Below are the code and all the weights of a small trained network. Each question names an input and a target symbol and asks about switching units off, where a switched-off unit gives its printed mean instead of its output.

import numpy as np


def w(rows, s, z=0):
    codes = np.array(rows[::2]) - 128.0
    scale = np.full(codes.shape[1], s)
    scale[-1] = z or s
    return codes * scale


def f(y):
    return np.maximum(y, 0)


def softmax(a):
    e = np.exp(a - a.max(-1, keepdims=True))
    return e / e.sum(-1, keepdims=True)


def log_softmax(a):
    a = a - a.max(-1, keepdims=True)
    return a - np.log(np.exp(a).sum(-1, keepdims=True))


def net(x, mask):
    ids = ['ΓΛδεζηθμφ'.index(c) for c in x.split()]
    T = len(ids)
    res = E[ids] + P[:T]
    u = 0
    for l in range(2):
        r = res
        for j in range(2):
            rows = slice(2 * j, 2 * j + 2)
            q, k, v = (r @ M[l][rows].T for M in (Q, K, V))
            z = softmax(np.where(np.tri(T) > 0, q @ k.T / 2**0.5, -1e9)) @ v
            o = O[l][rows]
            res = res + np.where(mask[u + j], z, o[:, -1]) @ o[:, :-1]
        u += 2
        y = f(res @ A[l][:, :-1].T + A[l][:, -1])
        res = res + np.where(mask[u : u + 8], y, B[l][:, -1]) @ B[l][:, :-1]
        u += 8
    return log_softmax(res[-1] @ U[:, :-1].T + U[:, -1])


Q, K, V, O, A, B = {}, {}, {}, {}, {}, {}
E = w([
[4,141,108,84],'Γ',
[141,202,155,164],'Λ',
[117,126,102,79],'δ',
[95,85,144,140],'ε',
[141,81,129,105],'ζ',
[182,126,98,41],'η',
[62,112,50,160],'θ',
[105,113,162,233],'μ',
[104,89,51,68],'φ',
],0.018)
P = w([
[2,169,136,40],'0',
[115,103,183,133],'1',
[138,103,167,121],'2',
[129,107,170,112],'3',
[134,108,158,110],'4',
[125,111,157,102],'5',
[107,110,153,103],'6',
[139,102,135,100],'7',
[95,115,149,103],'8',
[129,111,132,91],'9',
[105,112,139,107],'10',
[107,115,144,110],'11',
[114,114,149,112],'12',
],0.0066)
Q[0] = w([
[253,171,138,214],'0.h1',
[76,226,194,112],'0.h1',
[151,121,99,119],'0.h2',
[131,107,197,180],'0.h2',
],0.011)
K[0] = w([
[142,2,86,246],'0.h1',
[193,144,47,78],'0.h1',
[125,190,92,148],'0.h2',
[160,168,145,112],'0.h2',
],0.0075)
V[0] = w([
[198,114,135,107],'0.h1',
[137,116,169,63],'0.h1',
[183,88,168,85],'0.h2',
[139,98,72,254],'0.h2',
],0.0087)
O[0] = w([
[176,164,220,77,25],'0.h1',
[173,69,123,106,176],'0.h1',
[66,26,147,131,66],'0.h2',
[2,176,152,201,2],'0.h2',
],0.0074,0.0061)
A[0] = w([
[114,103,74,58,179],'0.n1',
[198,110,217,241,250],'0.n2',
[91,76,115,82,116],'0.n3',
[114,167,115,110,107],'0.n4',
[131,2,90,134,168],'0.n5',
[66,184,167,87,57],'0.n6',
[182,226,221,132,243],'0.n7',
[209,96,120,77,119],'0.n8',
],0.0097,0.0023)
B[0] = w([
[82,48,128,126,254],'0.n1',
[55,96,200,67,160],'0.n2',
[130,66,136,150,206],'0.n3',
[190,168,178,129,149],'0.n4',
[168,133,168,192,212],'0.n5',
[245,166,150,138,156],'0.n6',
[253,39,26,74,166],'0.n7',
[76,152,238,153,193],'0.n8',
],0.0066,0.01)
Q[1] = w([
[132,11,150,65],'1.h1',
[115,176,85,86],'1.h1',
[57,132,93,116],'1.h2',
[163,211,94,133],'1.h2',
],0.011)
K[1] = w([
[82,3,133,109],'1.h1',
[191,113,144,167],'1.h1',
[196,147,168,154],'1.h2',
[78,60,209,53],'1.h2',
],0.0073)
V[1] = w([
[95,163,231,111],'1.h1',
[36,154,163,37],'1.h1',
[255,149,141,140],'1.h2',
[128,14,196,216],'1.h2',
],0.0077)
O[1] = w([
[62,232,159,173,2],'1.h1',
[89,166,176,94,253],'1.h1',
[254,160,148,136,84],'1.h2',
[132,107,177,188,239],'1.h2',
],0.0083,0.003)
A[1] = w([
[120,216,178,64,158],'1.n1',
[113,207,185,198,134],'1.n2',
[196,200,27,141,153],'1.n3',
[2,148,92,214,97],'1.n4',
[160,178,127,134,95],'1.n5',
[205,215,87,129,118],'1.n6',
[111,158,132,162,253],'1.n7',
[171,84,155,211,134],'1.n8',
],0.0079,0.0073)
B[1] = w([
[84,203,142,75,174],'1.n1',
[160,138,91,61,150],'1.n2',
[87,166,96,101,186],'1.n3',
[115,110,128,103,218],'1.n4',
[130,77,155,137,134],'1.n5',
[85,135,189,148,161],'1.n6',
[148,254,92,186,245],'1.n7',
[135,132,85,146,254],'1.n8',
],0.0093,0.0036)
U = w([
[35,156,95,56,143],'Γ',
[211,205,63,52,201],'Λ',
[93,133,162,110,21],'δ',
[97,152,163,209,140],'ε',
[127,115,196,186,252],'ζ',
[110,96,254,56,10],'η',
[67,196,39,181,146],'θ',
[57,240,193,224,201],'μ',
[133,32,100,109,132],'φ',
],0.0067,0.0019)

Each question gives the input, a string of symbols that net reads in full, and the target symbol t.
The units are the heads (2 rows each of Q, K, V and O) and the neurons (one row each of A and B). Each row of codes is followed by its name. A weight is (code - 128) times the scale printed after its matrix; where a second scale follows, it is the last column's (O, A, B and U).
mask holds one flag per unit, layer by layer, with each layer's heads first. A switched-off unit (its flag False) gives its mean, the last column of its rows in O or B, instead of its output. The means were averaged over made-up inputs and are rounded, as every weight is.
A unit's drop is (log p(t) with every unit on - log p(t) with that unit switched off) / (log p(t) with every unit on - log p(t) with every unit switched off).
The circuit of an input: a set's keep is (log p(t) with only the set's units on - log p(t) with every unit switched off) / (log p(t) with every unit on - log p(t) with every unit switched off). Starting from the 12 units with the biggest drops (on a tie, the unit counted first), units are removed one at a time, each time the one whose removal leaves the highest keep (on an exact tie, the one counted first), for as long as the keep stays at least 0.8.
circuit, biggest first: the units of the circuit, biggest drop first
k most important neurons: the k neurons with the biggest drops, biggest first
top k neurons in layer l: the k neurons of layer l with the biggest drops, biggest first
drop when u is switched off: that unit's drop, to one decimal
input η Γ η Λ, target η: most important neuron => [0.n2]
input η η Γ Γ Γ Γ μ δ ζ ε, target μ: 4 most important neurons => [0.n8; 1.n7; 0.n7; 0.n1]
input Γ Λ η, target η: circuit, biggest first => [0.n8; 1.h1]
input η η ζ Λ δ, target μ: top 2 neurons in layer 1 => [1.n7; 1.n1]
input Γ Λ η Λ, target η: circuit, biggest first => [0.h1; 0.n2]
input η φ η Γ η Γ Λ μ, target μ: circuit, biggest first => [1.h1; 1.n7; 0.n7]
input η ε μ ζ η ε, target μ: 2 most important neurons => [0.n8; 1.n7]
input η δ Γ Λ μ, target μ: circuit, biggest first => [1.h1; 0.h1; 1.n7]
input θ η φ φ δ, target Γ: circuit, biggest first => [1.h2; 0.h2; 0.h1; 0.n5]
input η Γ μ Γ, target μ: circuit, biggest first => [1.h1; 0.n7; 1.h2]
input Γ δ φ η Λ, target φ: 3 most important neurons => [0.n7; 0.n2; 1.n7]
input η Γ μ Γ Γ θ Λ θ ζ η, target μ: 2 most important neurons => [0.n8; 0.n7]
input Γ ζ Λ Γ Γ φ Λ Γ ζ ζ δ θ Λ, target φ: top 3 neurons in layer 0 => [0.n7; 0.n2; 0.n8]
input θ φ Γ Λ Γ Λ, target Λ: circuit, biggest first => [0.n7]
input η Γ δ, target μ: 3 most important neurons => [0.n8; 0.n7; 1.n7]
input φ η θ η Λ Λ η Γ, target η: top 2 neurons in layer 1 => [1.n8; 1.n7]
input η ε θ η Λ μ Γ Λ η Γ θ Λ ζ, target μ: drop when 0.n8 is switched off => 0.3
input μ μ ζ ζ, target μ: drop when 0.n2 is switched off => 0.1
input Γ Λ Γ δ φ η Γ ζ Γ, target φ: drop when 0.n1 is switched off => 0.3
input Γ Λ θ, target θ: top neuron in layer 1 => [1.n3]
